Below are the code and all the weights of a small trained network. Each question names an input and a target symbol and asks about switching units off, where a switched-off unit gives its printed mean instead of its output.

import numpy as np


def w(rows, s, z=0):
    codes = np.array(rows[::2]) - 128.0
    scale = np.full(codes.shape[1], s)
    scale[-1] = z or s
    return codes * scale


def norm(h):
    return h / np.sqrt((h * h).mean(-1, keepdims=True) + 1e-5)


def f(y):
    return np.maximum(y, 0)


def softmax(a):
    e = np.exp(a - a.max(-1, keepdims=True))
    return e / e.sum(-1, keepdims=True)


def log_softmax(a):
    a = a - a.max(-1, keepdims=True)
    return a - np.log(np.exp(a).sum(-1, keepdims=True))


def net(x, mask):
    ids = ['ΘΛΠΨΩαβγεζημστ'.index(c) for c in x.split()]
    T = len(ids)
    res = E[ids] + P[:T]
    r = norm(res)
    for j in range(3):
        rows = slice(3 * j, 3 * j + 3)
        q, k, v = (r @ M[0][rows].T for M in (Q, K, V))
        z = softmax(np.where(np.tri(T) > 0, q @ k.T / 3**0.5, -1e9)) @ v
        o = O[0][rows]
        res = res + np.where(mask[j], z, o[:, -1]) @ o[:, :-1]
    y = f(norm(res) @ A[0][:, :-1].T + A[0][:, -1])
    res = res + np.where(mask[3:7], y, B[0][:, -1]) @ B[0][:, :-1]
    return log_softmax(norm(res)[-1] @ U[:, :-1].T + U[:, -1])


Q, K, V, O, A, B = {}, {}, {}, {}, {}, {}
E = w([
[87,116,122,89],'Θ',
[124,104,177,87],'Λ',
[122,124,45,151],'Π',
[104,151,56,146],'Ψ',
[74,116,109,38],'Ω',
[145,153,67,155],'α',
[133,104,180,96],'β',
[151,111,106,188],'γ',
[38,54,188,32],'ε',
[108,29,81,28],'ζ',
[128,100,180,91],'η',
[71,77,255,122],'μ',
[142,143,122,196],'σ',
[221,72,140,65],'τ',
],0.021)
P = w([
[166,137,117,114],'0',
[169,155,169,62],'1',
[154,110,59,218],'2',
[174,166,187,22],'3',
[160,105,64,242],'4',
[166,163,179,21],'5',
[167,103,71,252],'6',
[154,159,175,20],'7',
[165,101,66,250],'8',
[164,158,176,23],'9',
[163,97,74,254],'10',
[156,159,183,18],'11',
[166,95,78,252],'12',
[162,150,163,25],'13',
],0.0057)
Q[0] = w([
[195,127,141,151],'head 0',
[133,60,135,183],'head 0',
[97,58,102,102],'head 0',
[101,164,136,112],'head 1',
[217,251,112,146],'head 1',
[176,131,8,229],'head 1',
[78,156,166,59],'head 2',
[211,159,196,184],'head 2',
[177,124,156,36],'head 2',
],0.011)
K[0] = w([
[119,191,200,24],'head 0',
[63,178,39,94],'head 0',
[39,187,134,91],'head 0',
[179,67,161,104],'head 1',
[175,222,110,255],'head 1',
[77,117,18,252],'head 1',
[124,134,54,185],'head 2',
[144,198,118,136],'head 2',
[171,92,167,80],'head 2',
],0.0098)
V[0] = w([
[125,207,109,140],'head 0',
[155,199,125,201],'head 0',
[37,115,180,141],'head 0',
[134,96,144,107],'head 1',
[73,86,154,41],'head 1',
[127,141,138,128],'head 1',
[11,130,91,209],'head 2',
[106,68,171,79],'head 2',
[152,96,74,108],'head 2',
],0.011)
O[0] = w([
[135,254,137,205,71],'head 0',
[129,128,202,123,4],'head 0',
[32,156,195,171,126],'head 0',
[160,150,65,210,164],'head 1',
[139,126,93,185,213],'head 1',
[130,99,94,117,119],'head 1',
[116,91,130,149,37],'head 2',
[161,85,142,161,242],'head 2',
[151,68,35,137,175],'head 2',
],0.0072,0.0042)
A[0] = w([
[250,65,88,42,151],'neuron 0',
[64,157,50,57,3],'neuron 1',
[170,99,166,107,151],'neuron 2',
[132,125,79,126,127],'neuron 3',
],0.011,0.0045)
B[0] = w([
[125,109,161,102,251],'neuron 0',
[180,82,250,254,165],'neuron 1',
[112,151,175,176,163],'neuron 2',
[184,227,156,90,164],'neuron 3',
],0.0097,0.012)
U = w([
[82,94,5,187,141],'Θ',
[102,110,112,90,24],'Λ',
[187,143,59,100,112],'Π',
[167,204,139,192,117],'Ψ',
[126,105,116,116,15],'Ω',
[181,212,117,69,180],'α',
[117,111,162,87,3],'β',
[135,139,176,64,29],'γ',
[42,44,98,116,234],'ε',
[150,39,54,67,126],'ζ',
[106,86,146,79,67],'η',
[27,79,175,180,193],'μ',
[47,228,207,62,241],'σ',
[172,88,123,43,188],'τ',
],0.014,0.0037)

Each question gives the input, a string of symbols that net reads in full, and the target symbol t.
The units are the heads (3 rows each of Q, K, V and O) and the neurons (one row each of A and B). Each row of codes is followed by its name. A weight is (code - 128) times the scale printed after its matrix; where a second scale follows, it is the last column's (O, A, B and U).
mask holds one flag per unit, heads first, then neurons. A switched-off unit (its flag False) gives its mean, the last column of its rows in O or B, instead of its output. The means were averaged over made-up inputs and are rounded, as every weight is.
A unit's drop is (log p(t) with every unit on - log p(t) with that unit switched off) / (log p(t) with every unit on - log p(t) with every unit switched off).
The circuit of an input: a set's keep is (log p(t) with only the set's units on - log p(t) with every unit switched off) / (log p(t) with every unit on - log p(t) with every unit switched off). Starting from all 7 units, units are removed one at a time, each time the one whose removal leaves the highest keep (on an exact tie, the one counted first), for as long as the keep stays at least 0.8.
circuit, biggest first: the units of the circuit, biggest drop first
unit that matters most: the unit with the biggest drop
k most important neurons: the k neurons with the biggest drops, biggest first
which heads matter: for each layer, one digit per head in row order, 1 if its drop is at least 0.15 and else 0, layers parted by /
input μ μ μ μ Ω Ψ μ Ψ, target μ: which heads matter => 100
input ζ γ Θ Λ Λ ε, target ε: circuit, biggest first => [head 1; neuron 3; head 0]
input σ μ Λ, target μ: unit that matters most => head 0
input η ζ α Θ Θ Ω σ, target Θ: circuit, biggest first => [neuron 1; head 0]
input Ψ β τ Π τ γ, target τ: which heads matter => 110
input γ τ γ γ μ Ψ τ α, target τ: circuit, biggest first => [head 0; head 1]
input Λ Ψ Ψ Θ, target Ψ: which heads matter => 010
input α Ψ Ω Ψ α Ψ σ Ψ σ Λ Ψ γ β, target Ψ: circuit, biggest first => [head 0; head 1]
input Ψ σ τ μ Θ τ σ Θ τ ζ α Ψ Λ, target Ψ: circuit, biggest first => [head 1; head 0]
input β σ Ω Π α, target α: circuit, biggest first => [head 1; neuron 3]
input β Π Θ Π γ γ Π, target Π: circuit, biggest first => [neuron 3; head 1]
input Ψ μ Θ Θ Ω γ Λ, target Θ: circuit, biggest first => [head 1; head 0; neuron 0; neuron 1]
input ε μ γ, target μ: circuit, biggest first => [head 1; head 0]
input ζ ζ α Ψ Θ Λ Θ Ω ε σ Ψ, target Ψ: unit that matters most => head 1
input ζ μ σ, target μ: circuit, biggest first => [head 1; head 2; neuron 3]
input μ Λ α μ μ Θ α Ψ Ψ Ψ μ η, target μ: 2 most important neurons => [neuron 3; neuron 2]
input Λ Θ Λ ε, target ε: which heads matter => 110
input Π Π Θ Ψ σ τ Π η Π Ψ Π, target Π: which heads matter => 110
input Λ Ψ Ω Θ Λ μ α, target α: which heads matter => 011
input Ψ Θ Θ Ψ Ψ σ γ γ, target σ: circuit, biggest first => [head 1; head 0; head 2]
input γ β γ Λ τ η Θ ε η β σ τ Θ, target Θ: which heads matter => 010
input Λ ε μ Θ τ Θ τ Θ σ σ, target σ: circuit, biggest first => [head 1]
input β Ψ τ Ψ, target τ: circuit, biggest first => [head 0; head 1]
input Θ Ψ γ τ Θ Π, target τ: 2 most important neurons => [neuron 2; neuron 0]
input ζ Π τ ζ η, target ζ: circuit, biggest first => [head 0; neuron 1]
input μ μ Ψ Λ, target μ: 3 most important neurons => [neuron 3; neuron 0; neuron 2]
input τ σ Ψ, target Ψ: most important neuron => [neuron 1]
input Θ Ψ Ω η γ Ω Ψ γ β Π η Ψ Ω, target Ψ: 2 most important neurons => [neuron 1; neuron 3]
